The nodes form a tree under R. A name lists the branches taken from the top; the branches are ζ τ δ φ κ. The symbol ρ goes to the parent.

In the rows, zero is written as 59.

Rows of some nodes; one shown again gets a slightly different row:
ζ.κ.ζ:   76    54    69    70    74    85    47    36    69    47    76    69    53    56    78    39    25    72    57    66    57    85    64    59    39    67    69    76    61    62    60    40    40    65    49    54    71    76    46    38    62    74    44    56    62    64    28    44    38    39    83    55    60    50    66    38    92    63    39    59    48    86    90    53    59    76    50    58    49    42    42    75    78    47    71
δ.φ.δ:   88    86    65    64   100    73    56    40    42    70    77    53    60    67    60    67    41    69    75    65    56    68    92    50    57    85    38    78    66    62    59    56    66    59    41    56    25    65    51    54    48    58    94    51    76    72    73    62    60    46    50    77    47    31    48    56    65    64    51    70    81    71    68    54    46    67    60    74    41    41    74    56    69    59    55
τ.φ.κ:   66    51    65    79    50    60    53    63    41    53    60    59    62    64    29    60    65    41    85    31    47    46    41    74    75    67    50    58    77    75    51    62    84    37    44    61    64    17    72    57    60    59    50    69    55    51    96    75    62    72    50    67    54    55    37    54    47    58    58    79    65    66    35    48    84    52    65    66    79    73    98    57    51    58    46
φ.ζ.κ:   40    50    63    18    40    34    36    81    78    75    61    55    57    49    72    59    72    35    50    59    77    59    57    54    50    53    52    53    75    69    50    68    39    46    67    68    75    63    55    67    58    71    51    65    61    45    52    54    48    34    60    62    68    54    61    66    85    56    53    62    36    54    43    60    58    77    27    58    83    50    27    65    51    68    54
ζ.κ.φ:   72    59    82    56    55    83    44    66    49    48    66    67    60    52    69    47    63    40    82    40    68    57    58    58    39    47    54    77    54    61    62    35    61    48    43    70    73    25    42    45    76    77    37    61    63    68    51    42    29    48    69    43    62    42    50    40    73    73    44    44    51    48    66    47    66    65    48    50    82    65    17    62    70    41    80
κ.κ.ζ:   81    49    66    93    51    74    58    63    59    62    46    44    53    61    68    46    14    87    54    60    57    63    41    58    58    65    66    61    51    79    85    65    74    57    56    41    62    35    50    51    54    54    67    59    38    76    77    53    53    80    73    45    47    57    40    48    47    76    74    63    55    58    40    41    81    37    60    28    53    25    72    66    48    56    41
κ.ζ.φ:   41    53    48    37    31    47    70    71    61    75    35    59    47    54    45    71    74    70    30    64    25    59    38    72    56    53    65    34    42    48    74    78    55    70    90    45    47    67    69    67    37    49    75    40    38    62    54    81    67    79    56    52    75    73    75    75    42    45    82    64    45    46    54    63    54    60    56    60    63    49    70    59    66    71    60
δ.δ:   39    81    54    65    76    43    47    37    70    72    71    57    86    57    69    53    62    57    74    68    81    58    94    34    55    74    62    71    51    56    40    42    54    47    47    60    32    89    41    52    72    63    94    74    69    57    46    38    57    57    61    64    66    45    54    56    59    38    68    47    73    53    89    73    35    56    62    84    50    60    39    46    66    58    60
ζ:   40    70    80    82    54    65    52    28    78    47    68    69    57    45    82    50    63    52    62    51    63    86    83    52    37    61    60    59    69    30    46    38    43    69    58    60    65    59    60    50    76    69    37    63    67    54    14    45    39    43    58    52    64    85    53    50    80    61    52    35    73    52    84    55    40    55    51    81    58    87    55    45    58    43    66
φ.δ:   62    67    75    55    71    40    53    48    75    60    82    49    69    66    48    63    64    52    76    62   107    62    79    51    62    66    59    72    81    70    43    47    63    66    52    67    45    60    36    47    55    62    65    75    71    57    44    31    46    14    52    71    63    64    60    60    81    51    44    51    83    47    55    65    57    54    54    57    51    47    28    47    50    50    49
φ.φ:   61    46    53    21    59    59    46    52    64    57    71    57    51    61    65    71    73    46    67    59    88   101    84    70    54    78    65    50    92    49    43    74    59    78    71    51    66    69    70    59    59    66    41    68    67    60    44    41    58    27    58    66    58    81    50    69    96    65    44    43    69    51    83    53    25    68    43    61    64    56    38    70    42    57    43
φ.τ.κ:   54    62    45    17    58    59    63    84    64    35    65    62    48    73    57    74    74    63    56    67    67    79    57    55    70    54    66    42    49    54    58    89    54    94    87    69    83    80    71    74    49    58    46    52    80    66    56    55    55    29    41    57    50    92    69    97    63    47    52    53    58    49    65    65    36    71    77    54    51    64    59    63    65    63    56
R:   43    54    74   112    54    30    56    35    76    51    49    58    65    55    72    39    49    76    71    70    69    74    71    58    46    61    52    51    76    37    38    49    65    62    47    47    48    67    60    60    77    51    70    53    57    49    18    57    65    60    54    66    54    79    41    40    77    64    68    48    82    48    60    41    59    30    49    71    43    67    75    34    30    66    44

From each start, follow one symbol. Which node do you reach?
Answer with the node's name.
---
  60    73    46    54    78    53    62    59    54    71    55    59    80    65    57    55    61    54    67    41    70    38    71    48    55    76    60    79    55    73    41    39    59    19    28    67    41    71    39    50    72    68    97    80    54    59    73    39    61    66    77    73    58     9    42    49    57    59    64    60    55    63    62    74    59    58    54    70    58    58    23    50    69    58    55
ρ: δ.δ
---
  60    44    63    11    62    63    57    65    60    55    78    56    57    60    61    69    75    43    58    52    67    89    75    70    50    69    71    54    89    53    44    71    56    65    68    55    76    55    67    64    61    67    51    74    58    45    60    35    59    31    66    54    65    57    50    75    97    73    44    45    51    44    65    63    36    68    41    39    67    62    28    78    39    58    51
ρ: φ.φ
---
  69    50    51    23    72    65    39    60    63    51    86    55    60    51    74    72    55    57    61    63    78    97    85    67    50    69    57    59    77    64    52    65    52    77    76    55    76    64    60    68    50    69    31    63    62    62    58    39    44    30    70    66    63    66    52    75   106    63    43    53    62    67    70    60    37    64    51    43    53    40    41    83    44    61    47
ρ: φ.φ
---
  56    66    48    54    50    81    62    32    65    44    60    59    59    50    92    58    79    66    73    42    66    75    69    54    62    69    58    45    60    51    51    48    37    75    56    69    84    79    65    67    68    62    42    67    66    72    13    52    54    61    62    44    71    91    51    71    81    79    51    51    65    50    97    60    43    51    70    57    50    70    44    72    72    48    82
ρ: ζ
---
  65    60    64    15    80    54    40    59    62    52   102    66    60    59    54    84    68    47    69    63    81    89    82    70    63    75    68    68    80    57    45    71    51    75    63    80    60    58    54    55    44    73    59    63    71    53    66    39    45    11    57    66    58    69    60    67   104    55    33    62    74    68    70    61    51    80    54    48    71    50    46    75    58    55    46
ρ: φ.φ
---
  49    58    63    37    55    34    50    72    77    76    65    55    65    65    43    74    88    33    82    46   101    43    70    48    70    74    62    67    75    84    50    50    59    51    42    77    57    51    40    51    72    79    65    81    67    48    70    47    61    24    59    62    58    56    60    70    70    38    49    57    53    40    45    76    63    62    57    53    78    56    30    48    58    43    54
ρ: φ.δ
---
  69    54    79    30    65    68    52    61    53    56    71    53    67    54    53    92    73    38    85    55   106    58    84    53    81    75    56    69    54    77    49    58    73    66    51    76    63    38    27    51    64    74    51    83    66    67    70    29    50    30    62    66    61    60    61    71    68    44    48    52    71    37    53    83    49    60    69    39    64    49    27    64    58    52    60
ρ: φ.δ
---
  65    76    70    50    66    44    59    66    50    65    58    62    69    82    31    87    77    71    64    55   102    34    54    55    74    71    50    66    64    75    60    43    59    58    51    82    34    49    33    43    65    55    73    74    55    52    69    47    68    18    55    64    54    63    74    67    48    45    43    63    76    49    59    76    71    65    75    44    58    55    57    57    51    53    37
ρ: φ.δ
---
  60    49    54     3    55    58    47    79    61    47    73    48    66    65    66    75    81    46    61    56    66    89    74    72    49    69    66    58    76    55    47    62    63    80    65    51    76    54    69    57    54    71    46    75    66    51    57    40    54    35    71    47    60    63    41    77   110    63    35    49    56    52    59    60    41    70    45    42    65    59    23    85    36    57    51
ρ: φ.φ
---
  39    43    73    39    46    29    40    74    89    70    63    58    63    46    66    59    72    46    55    72    88    70    77    49    38    48    55    60    88    50    43    61    39    42    58    62    53    79    56    64    61    70    59    74    61    32    34    50    53    30    70    72    78    52    68    52    87    60    46    43    52    49    48    59    57    70    22    66    68    47    33    57    50    60    50
κ: φ.ζ.κ
---
  38    79    61    42    68    47    60    52    66    84    62    66    71    70    51    67    69    43    76    50    69    53    78    48    61    80    55    81    42    61    43    40    42    46    46    79    39    86    33    50    57    65    86    77    83    51    65    40    44    60    63    58    56    37    59    58    56    30    63    66    53    57    89    76    40    77    67    78    67    65    33    50    80    54    64
ρ: δ.δ
---
  64    60    76    65    73    79    46    44    73    47    70    67    60    50    81    45    39    63    77    52    71    85    85    47    39    56    73    75    67    49    49    51    53    65    58    67    77    64    46    60    73    76    36    65    75    67    34    40    41    36    54    41    54    58    59    49    99    68    41    35    59    61    84    60    49    66    39    69    60    54    37    69    67    48    84
ζ: ζ.κ.ζ
---
  59    45    51    21    70    60    53    57    54    53    84    63    45    63    68    63    63    53    55    72    75   100    87    62    56    79    70    58    68    56    52    80    53    87    84    65    65    79    73    68    48    62    49    56    71    52    41    42    54    25    66    59    53    70    63    72    94    56    44    50    60    59    86    65    32    76    48    51    62    51    42    78    57    75    55
ρ: φ.φ
---
  38    60    79    98    47    46    60    36    67    50    40    49    52    35    70    49    37    86    56    56    54    64    58    61    46    55    63    48    60    36    57    54    68    62    73    41    46    48    70    66    56    54    85    61    48    60    48    57    61    76    52    51    55    84    47    50    49    63    74    60    86    33    56    47    68    27    51    60    52    51    82    43    35    55    36
ρ: R
---
  43    76    44    34    78    50    53    48    65    68    64    63    72    62    68    59    72    47    59    71    70    59    86    44    57    77    71    77    47    61    54    44    50    57    53    71    43    85    49    63    64    68    67    75    71    60    44    41    44    51    76    75    63    34    72    55    65    46    59    56    43    66    96    77    37    66    58    74    58    66    26    63    63    57    63
ρ: δ.δ
---
  67    60    59    14    77    68    43    62    72    60    95    61    57    65    53    75    74    45    70    59    77    89    76    64    66    83    61    73    65    55    47    74    58    68    66    66    61    62    59    64    50    66    50    63    70    54    68    40    47    11    57    69    51    72    59    69    90    50    45    49    79    67    77    60    50    76    50    55    77    44    42    71    63    54    57
ρ: φ.φ
---
  69    78    62    50    61    48    63    61    63    68    61    67    70    91    32    89    82    67    71    58   100    30    60    56    86    70    45    62    62    79    56    41    63    61    44    84    37    47    30    32    63    61    70    72    65    53    73    46    72    24    56    65    52    62    76    65    45    41    45    56    68    47    58    77    76    66    76    60    64    49    53    56    58    47    46
ρ: φ.δ
---
  36    79    67    84    71    36    57    34    80    59    52    71    76    54    73    51    58    62    62    76    85    67   102    54    43    69    53    67    59    42    44    52    52    67    54    55    47    72    52    60    63    67    77    70    80    63    44    42    53    58    53    60    54    61    41    48    61    52    65    44    83    35    89    45    27    55    54    84    48    75    61    25    52    56    46
ρ: R
---
  68    54    56    17    78    75    40    61    62    49    83    58    59    60    80    67    50    56    60    63    88    87    85    62    58    68    63    55    79    58    52    71    55    79    67    55    62    69    61    53    47    66    29    67    57    61    56    33    43    21    70    59    65    57    56    77    97    59    41    54    60    59    74    59    41    66    55    43    61    42    47    87    46    67    53
ρ: φ.φ
---
  68    54    76    32    73    60    59    57    62    49    72    44    64    67    53    85    75    42    81    61   102    46    84    51    75    75    63    80    63    72    48    48    73    64    49    81    59    41    34    53    74    72    49    74    55    71    62    31    51    23    58    67    56    65    54    65    63    56    35    48    75    48    58    75    55    56    68    39    50    46    32    67    58    50    66
ρ: φ.δ
---
  81    49    59    24    70    66    37    62    67    48    80    50    63    60    74    74    58    51    62    69    87    87    81    61    51    65    67    65    74    60    50    76    48    75    74    60    71    64    53    57    44    69    43    69    64    56    55    39    42    21    63    60    60    66    53    78    96    74    39    48    57    55    75    61    35    71    49    42    52    44    42    78    53    70    50
ρ: φ.φ
---
  61    64    59    24    80    58    43    64    79    60    91    68    62    66    56    77    67    47    73    64    72    86    73    71    61    81    58    74    85    57    51    80    51    73    65    77    68    56    48    55    56    67    51    65    72    59    62    46    56    12    59    67    49    65    55    72    94    48    41    54    68    60    76    54    48    78    52    55    61    41    40    71    62    54    55
ρ: φ.φ
---
  59    49    53    10    58    63    42    66    50    61    76    53    55    63    65    69    77    40    56    61    71    82    69    67    54    68    67    49    81    52    54    72    57    65    67    51    82    58    67    62    56    62    42    74    57    46    61    38    54    30    67    54    64    55    49    72    95    76    32    56    57    56    63    54    38    70    45    41    70    60    21    80    39    61    44
ρ: φ.φ
---
  34    74    55    45    70    48    59    55    62    73    70    57    78    59    47    62    74    37    68    51    63    43    84    40    72    66    51    75    37    63    39    54    41    46    44    80    43    74    36    50    65    66    90    76    89    58    67    49    38    47    62    68    53    39    60    68    56    28    62    66    60    54    80    80    41    79    57    71    58    68    29    48    71    50    51
ρ: δ.δ
---
  63    85    54    60    81    52    62    55    48    75    47    52    82    54    60    52    59    41    69    42    65    40    85    42    56    66    55    85    53    66    55    36    57    30    25    67    43    77    34    45    72    63    93    81    54    59    77    46    59    64    75    67    56    14    42    52    49    63    60    75    54    56    62    68    64    56    49    67    52    60    27    45    68    49    52
ρ: δ.δ
---
  62    49    81    62    72    78    55    50    72    48    74    60    61    51    77    47    39    46    75    49    68    76    89    50    33    56    67    74    61    49    43    49    53    73    49    58    74    64    44    56    67    73    38    60    64    67    31    37    36    40    66    42    61    53    47    58    86    69    39    35    58    59    85    51    52    65    51    70    52    52    33    64    70    50    75
φ: ζ.κ.φ
---
  40    52    70    98    43    43    68    41    74    54    39    55    54    48    74    44    45    81    55    65    56    71    53    58    52    56    64    50    60    45    56    52    65    65    73    36    54    52    61    79    46    49    75    66    44    52    35    47    67    84    60    59    55    78    52    45    51    60    79    56    87    38    44    40    54    24    58    58    51    61    73    48    34    55    49
ρ: R
---
  65    72    72    51    74    43    58    69    62    60    67    69    60    84    34    87    77    69    62    64   101    30    58    57    81    71    42    59    59    87    58    46    64    64    44    89    39    50    29    41    52    55    72    67    62    53    73    48    64    33    63    68    55    69    70    64    56    49    52    60    76    40    50    81    64    64    75    54    70    55    57    54    58    54    39
ρ: φ.δ
---
  57    45    43    15    66    55    52    53    49    56    74    64    49    70    68    62    68    57    60    75    78    98    87    73    63    69    67    53    72    57    48    79    49    76    81    66    78    73    68    76    45    68    49    61    69    52    33    47    59    31    59    60    56    74    70    66    87    61    42    47    63    59    86    63    30    71    52    53    59    47    37    77    61    80    57
ρ: φ.φ
---
  52    74    50    46    89    59    58    55    58    82    79    54    73    56    58    61    57    51    66    56    72    67    83    36    45    70    57    69    45    68    43    54    47    65    54    66    50    94    46    60    62    66    78    75    73    71    53    45    47    46    60    61    59    31    58    52    72    49    51    60    55    62    93    75    22    64    63    68    37    46    38    63    81    62    67
ρ: δ.δ
---
  69    79    61    81    94    58    55    35    47    66    75    66    69    59    67    55    36    70    75    67    53    78    97    55    46    86    45    63    69    53    59    47    65    68    44    53    35    79    53    57    49    43    93    46    66    65    59    51    61    48    54    69    38    51    49    48    71    55    61    66    96    61    92    50    37    54    57    83    45    48    75    39    59    61    54
δ: δ.φ.δ
---
  68    74    47    46    87    66    49    50    57    76    81    50    72    57    65    59    54    50    58    61    73    66    90    32    52    74    64    80    46    60    43    51    34    62    37    60    44    96    46    61    58    68    75    77    64    68    58    43    47    44    68    61    68    31    62    60    73    46    54    64    57    75    89    77    25    66    64    74    39    44    35    64    76    59    73
ρ: δ.δ
---
  52    59    70    34    50    37    58    70    67    66    73    54    71    69    49    83    85    41    77    46   104    36    65    51    78    67    61    68    69    75    50    52    60    46    49    84    61    46    44    45    68    82    64    78    65    52    69    49    53    28    62    60    60    55    60    64    70    31    48    59    62    46    53    67    68    67    72    53    73    62    30    61    62    54    49
ρ: φ.δ
---
  60    61    74    36    65    52    58    68    66    71    71    53    66    64    46    78    71    27    74    47    95    43    77    40    65    67    57    72    72    67    41    54    49    50    46    69    60    59    38    53    60    73    58    85    59    44    68    41    52    15    65    80    67    39    69    63    86    52    40    57    53    58    51    78    61    61    62    59    67    50    21    69    69    42    59
ρ: φ.δ
---
  62    71    47    47    80    65    57    47    61    68    74    55    65    67    63    69    63    49    73    57    72    59    92    25    48    65    71    79    50    56    42    55    43    63    51    59    47    98    34    65    48    67    75    69    60    64    54    41    42    47    66    63    65    31    66    67    73    45    52    58    63    62    84    81    21    65    63    81    38    45    45    70    80    56    73
ρ: δ.δ
---
  67    67    72    60    70    78    45    39    75    34    74    66    59    54    82    42    41    52    80    50    72    79    82    46    41    57    70    72    59    53    52    50    52    72    48    54    72    61    49    49    69    79    37    64    71    62    23    38    25    41    72    50    62    59    52    53    86    60    44    46    67    68    90    51    49    64    52    69    60    56    34    68    73    52    72
ρ: ζ
---
  59    47    42    25    72    65    51    59    57    62    75    65    45    68    70    60    67    68    59    68    67    92    88    69    55    77    66    49    68    55    47    82    56    79    80    58    71    72    77    71    56    67    41    64    66    64    44    48    57    25    61    71    62    70    68    74    92    65    50    47    60    57    90    66    33    73    54    47    63    54    42    79    46    70    54
ρ: φ.φ
---
  79    77    61    36    91    53    72    68    56    69    88    48    63    77    43    73    62    64    76    58    94    64    67    64    61    81    53    78    68    59    52    51    68    77    44    81    43    63    35    44    50    68    69    68    62    60    53    33    58    10    57    73    61    62    63    69    72    51    28    53    80    46    62    76    63    65    59    49    53    41    28    58    65    45    55
ρ: φ.δ
---
  53    64    79    37    67    50    51    57    70    70    74    48    69    60    45    76    75    33    73    54   102    45    74    46    60    60    59    69    73    70    45    56    45    39    50    83    52    55    44    38    63    65    60    83    57    46    65    34    50    20    67    72    57    48    65    59    76    50    35    61    67    54    51    88    51    58    60    64    57    50    22    72    62    39    54
ρ: φ.δ
---
  53    47    57    21    70    62    52    68    59    43    78    55    43    70    72    69    72    55    54    74    60    92    77    59    65    78    67    56    70    55    55    81    50    83    76    58    62    70    64    69    44    63    53    68    67    58    41    44    53    33    65    60    71    73    70    76    89    60    48    48    57    61    85    71    34    72    56    47    69    55    39    76    55    70    58
ρ: φ.φ
---
  78    69    68    38    81    59    55    56    61    63    83    53    71    75    37    79    61    56    70    58    93    59    72    58    61    75    62    68    77    61    45    51    65    80    51    78    37    57    29    42    57    65    73    65    67    63    52    29    61    22    51    59    61    60    71    64    73    59    39    61    76    55    67    76    64    64    56    41    54    36    22    55    58    51    61
ρ: φ.δ
---
  64    54    75    58    63    80    50    43    70    43    74    67    59    57    91    49    48    55    71    54    69    85    75    51    36    63    63    69    60    53    43    46    56    78    51    59    83    66    52    53    59    70    37    63    63    62    19    38    33    40    57    45    66    68    60    47    88    65    50    43    68    62    86    58    45    56    49    69    59    59    29    67    63    54    78
φ: ζ.κ.φ
---
  72    61    66    20    75    53    41    58    66    60    89    59    61    69    61    80    60    42    72    62    81    88    78    74    67    88    63    65    82    63    43    64    56    74    59    70    61    67    50    56    50    75    53    58    72    64    55    46    47     6    64    64    52    66    52    74    98    48    42    54    68    64    68    55    59    70    55    59    58    44    38    70    61    60    47
ρ: φ.φ
---
  44    66    51    42    85    54    58    46    55    69    65    51    77    60    72    54    76    56    59    66    65    58    95    37    49    75    56    76    41    60    45    47    41    45    44    67    50    90    40    62    61    77    74    76    71    56    36    43    47    56    68    78    64    30    73    61    62    41    59    62    57    68    93    91    25    69    63    71    59    58    27    59    67    61    59
ρ: δ.δ
---
  38    68    44    38    79    47    64    51    63    67    65    57    74    65    70    59    76    49    70    60    69    65    91    40    55    73    67    74    38    59    47    57    49    44    50    76    57    86    33    61    57    65    68    71    76    49    50    39    47    52    75    63    62    28    69    58    66    41    53    57    52    68    95    93    29    66    64    71    62    71    25    56    69    59    59
ρ: δ.δ
---
  48    46    64    77    60    29    52    57    83    54    66    52    54    54    75    43    61    66    65    79    85    83    75    48    48    56    59    54    89    48    38    60    51    67    53    54    67    66    51    62    65    62    66    75    61    48    27    45    61    37    65    71    58    83    35    55    88    70    55    46    62    52    63    49    51    51    43    62    48    51    51    62    31    58    31
φ: φ.φ
---
  60    75    51    54    85    50    61    58    48    84    53    52    76    64    53    49    52    50    69    52    76    35    71    57    51    71    48    82    52    63    42    35    50    19    32    67    33    78    32    42    68    63    99    69    64    62    68    46    61    69    77    68    56    14    51    38    55    60    55    72    58    55    60    70    57    64    57    58    51    67    35    43    62    44    45
ρ: δ.δ
---
  65    45    53    19    72    55    53    68    64    56    93    57    35    57    70    65    64    53    56    66    68    99    71    61    49    75    69    58    89    55    51    77    41    68    74    49    63    81    77    74    38    61    53    65    65    42    54    52    53    32    62    64    62    66    67    71    95    75    35    57    56    68    64    60    30    68    51    52    57    39    44    84    49    57    49
ρ: φ.φ
---
  69    54    71    57    71    82    54    43    73    51    73    64    59    43    88    41    42    62    75    59    69    85    76    56    45    64    65    69    69    59    51    47    55    67    52    60    81    55    46    49    69    84    35    55    72    68    35    39    34    41    57    57    64    60    51    46    94    71    46    38    60    61    89    53    48    63    48    81    57    64    38    70    68    43    78
ζ: ζ.κ.ζ
---
  65    75    68    48    70    45    57    67    51    69    63    66    69    80    32    89    76    65    70    54   100    42    62    57    72    66    42    64    66    77    63    40    58    55    53    90    33    49    35    44    56    67    65    62    63    58    73    50    66    16    57    61    48    60    63    67    50    35    49    65    70    42    57    71    65    54    72    57    68    64    54    64    53    46    36
ρ: φ.δ
---
  67    70    64    46    70    49    60    61    62    60    63    60    66    83    25    84    68    75    71    64   103    25    57    48    75    66    35    68    68    78    56    50    66    57    38    88    34    55    29    42    61    65    66    72    60    51    67    49    60    25    62    63    46    66    65    65    54    43    58    59    72    53    62    75    70    69    82    46    72    60    52    55    60    50    38
ρ: φ.δ
---
  65    38    45    28    66    58    45    67    62    69    70    54    39    67    70    68    61    60    53    59    63    97    72    59    53    68    52    53    88    59    49    81    45    71    64    49    68    83    79    77    44    67    53    81    68    55    53    51    52    29    64    58    68    61    58    73    95    71    32    54    51    71    71    60    26    72    47    49    60    40    40    85    52    71    48
ρ: φ.φ
---
  66    44    60     9    56    64    50    61    50    61    74    57    52    66    69    62    77    41    58    52    70    85    73    77    52    70    68    51    89    52    54    68    62    69    67    64    81    57    63    60    49    66    54    77    60    54    59    47    44    39    73    52    60    64    50    72    96    77    43    57    54    46    63    60    35    71    42    42    67    57    28    85    37    53    52
ρ: φ.φ
---
  48    49    70    76    60    33    49    58    84    57    54    47    60    54    73    39    58    77    60    73   101    89    79    54    40    70    68    55   101    41    40    59    54    61    56    44    70    65    62    61    67    71    68    80    58    49    38    44    61    36    56    69    57    79    51    56    88    77    46    41    70    42    64    52    53    49    41    55    52    54    46    55    40    57    33
φ: φ.φ
---
  45    62    38    44    76    48    63    46    62    69    66    62    70    56    72    52    70    39    63    66    67    64    91    42    55    71    65    75    44    61    44    55    45    49    44    77    49    88    42    60    61    73    81    74    74    60    47    51    44    53    74    77    69    28    75    53    57    40    55    56    46    62    94    82    24    70    52    72    62    62    29    63    63    58    70
ρ: δ.δ
---
  59    58    71    21    70    61    57    68    62    59    72    53    70    62    56    85    76    42    86    64   100    42    84    52    72    74    63    66    63    70    54    55    74    63    52    78    69    39    32    42    65    72    51    75    71    69    64    33    50    28    53    58    60    66    58    67    67    59    34    48    70    39    66    74    50    56    65    51    55    51    35    68    59    48    59
ρ: φ.δ
---
  52    45    61     7    62    58    49    70    48    61    75    65    53    59    66    65    68    40    54    59    70    90    76    75    56    68    67    54    78    55    50    75    54    72    73    51    76    53    66    53    56    66    49    75    60    62    58    36    53    26    68    59    62    56    46    68    97    75    42    48    59    65    68    63    47    68    41    38    72    56    27    79    39    52    57
ρ: φ.φ
